Here is a tiny trained network, its code and every weight. The questions are about switching its units off for an input and a class, where a switched-off unit gives its printed mean instead of its output.

import numpy as np


def w(rows, s, z=0):
    codes = np.array(rows[::2]) - 128.0
    scale = np.full(codes.shape[1], s)
    scale[-1] = z or s
    return codes * scale


def f(y):
    return np.maximum(y, 0)


def log_softmax(a):
    a = a - a.max(-1, keepdims=True)
    return a - np.log(np.exp(a).sum(-1, keepdims=True))


def net(x, mask):
    res = np.array(x, float).reshape(1, 7) / 4 @ E
    y = f(res @ A[0][:, :-1].T + A[0][:, -1])
    res = res + np.where(mask, y, B[0][:, -1]) @ B[0][:, :-1]
    return log_softmax(res[-1] @ U[:, :-1].T + U[:, -1])


A, B = {}, {}
E = w([
[217,102,179,109,150,166,36,188],'x0',
[117,161,163,134,25,28,83,15],'x1',
[76,90,235,47,83,96,146,155],'x2',
[118,172,174,134,254,50,57,92],'x3',
[110,70,91,144,186,79,145,84],'x4',
[112,18,205,89,143,169,126,91],'x5',
[206,108,132,156,110,185,57,86],'x6',
],0.0091)
A[0] = w([
[127,113,80,198,153,120,187,99,164],'n0',
[102,159,77,110,168,103,163,108,194],'n1',
[100,140,122,116,54,128,110,130,197],'n2',
[190,148,85,158,115,127,54,136,182],'n3',
[193,126,118,157,97,169,70,131,214],'n4',
[87,148,125,120,64,89,173,96,208],'n5',
[123,220,87,145,56,108,159,162,170],'n6',
[163,72,135,78,116,149,157,149,165],'n7',
[80,156,23,169,139,124,155,142,186],'n8',
[83,102,76,100,56,120,153,112,254],'n9',
[144,72,125,134,100,181,130,64,141],'n10',
[148,158,159,98,114,154,121,107,66],'n11',
[116,121,124,71,123,120,143,197,220],'n12',
[72,135,247,76,145,115,79,110,235],'n13',
[131,102,98,117,150,153,132,187,135],'n14',
],0.013,0.0033)
B[0] = w([
[163,64,86,212,137,161,36,118,199],'n0',
[132,133,49,168,191,104,137,194,190],'n1',
[109,155,156,43,109,134,140,82,187],'n2',
[247,211,192,157,163,101,35,53,214],'n3',
[172,189,196,175,150,146,133,51,219],'n4',
[110,126,142,79,106,158,66,180,224],'n5',
[167,219,85,72,123,157,168,161,213],'n6',
[127,100,164,152,66,141,176,114,196],'n7',
[103,195,45,157,133,88,111,177,223],'n8',
[96,179,104,90,35,136,87,158,221],'n9',
[62,96,126,162,95,155,81,33,191],'n10',
[128,155,121,136,152,127,110,139,152],'n11',
[71,125,158,117,142,166,255,181,190],'n12',
[185,17,155,39,201,85,107,162,247],'n13',
[115,141,124,218,133,137,218,163,196],'n14',
],0.0082,0.015)
U = w([
[124,191,99,47,91,147,134,150,7],'0',
[132,11,120,4,213,46,83,160,236],'1',
[118,148,2,193,190,87,99,187,65],'2',
[59,76,151,148,26,176,79,52,119],'3',
[79,90,211,151,120,177,200,175,122],'4',
[197,206,205,185,166,131,82,54,165],'5',
],0.0095,0.0016)

Each question gives the input, the list of numbers given to net, and the class t.
The units are the neurons (one row each of A and B). Each row of codes is followed by its name. A weight is (code - 128) times the scale printed after its matrix; where a second scale follows, it is the last column's (A, B and U).
mask holds one flag per neuron, in row order. A switched-off neuron (its flag False) gives its mean, the last column of its row in B, instead of its output. The means were averaged over made-up inputs and are rounded, as every weight is.
A unit's drop is (log p(t) with every unit on - log p(t) with that unit switched off) / (log p(t) with every unit on - log p(t) with every unit switched off).
The circuit of an input: a set's keep is (log p(t) with only the set's units on - log p(t) with every unit switched off) / (log p(t) with every unit on - log p(t) with every unit switched off). Starting from the 12 units with the biggest drops (on a tie, the unit counted first), units are removed one at a time, each time the one whose removal leaves the highest keep (on an exact tie, the one counted first), for as long as the keep stays at least 0.8.
circuit, biggest first: the units of the circuit, biggest drop first
top k neurons: the k neurons with the biggest drops, biggest first
drop of u: that unit's drop, to one decimal
input [0,1,3,8,7,-7,2], class 2: circuit, biggest first	n1
input [-3,2,-6,-5,7,-3,7], class 5: top 3 neurons	n3; n4; n10
input [-4,2,-5,6,4,6,3], class 1: top 3 neurons	n4; n8; n14
input [-7,6,-2,6,7,4,-5], class 1: top 2 neurons	n13; n5
input [-7,-1,7,-4,0,3,-7], class 0: top 2 neurons	n9; n5
input [8,-8,2,-8,6,-3,7], class 5: top 2 neurons	n4; n3
input [6,-7,-5,-4,-4,6,-1], class 4: top 2 neurons	n14; n12
input [-3,-5,-1,-8,-3,7,7], class 3: drop of n14	0.0
input [4,-1,1,-7,1,1,-2], class 4: drop of n12	0.3
input [7,0,3,-5,6,8,8], class 3: top 2 neurons	n10; n7
input [8,6,2,7,-5,4,-2], class 1: drop of n13	1.0
input [8,8,2,8,4,4,-6], class 1: drop of n5	0.0
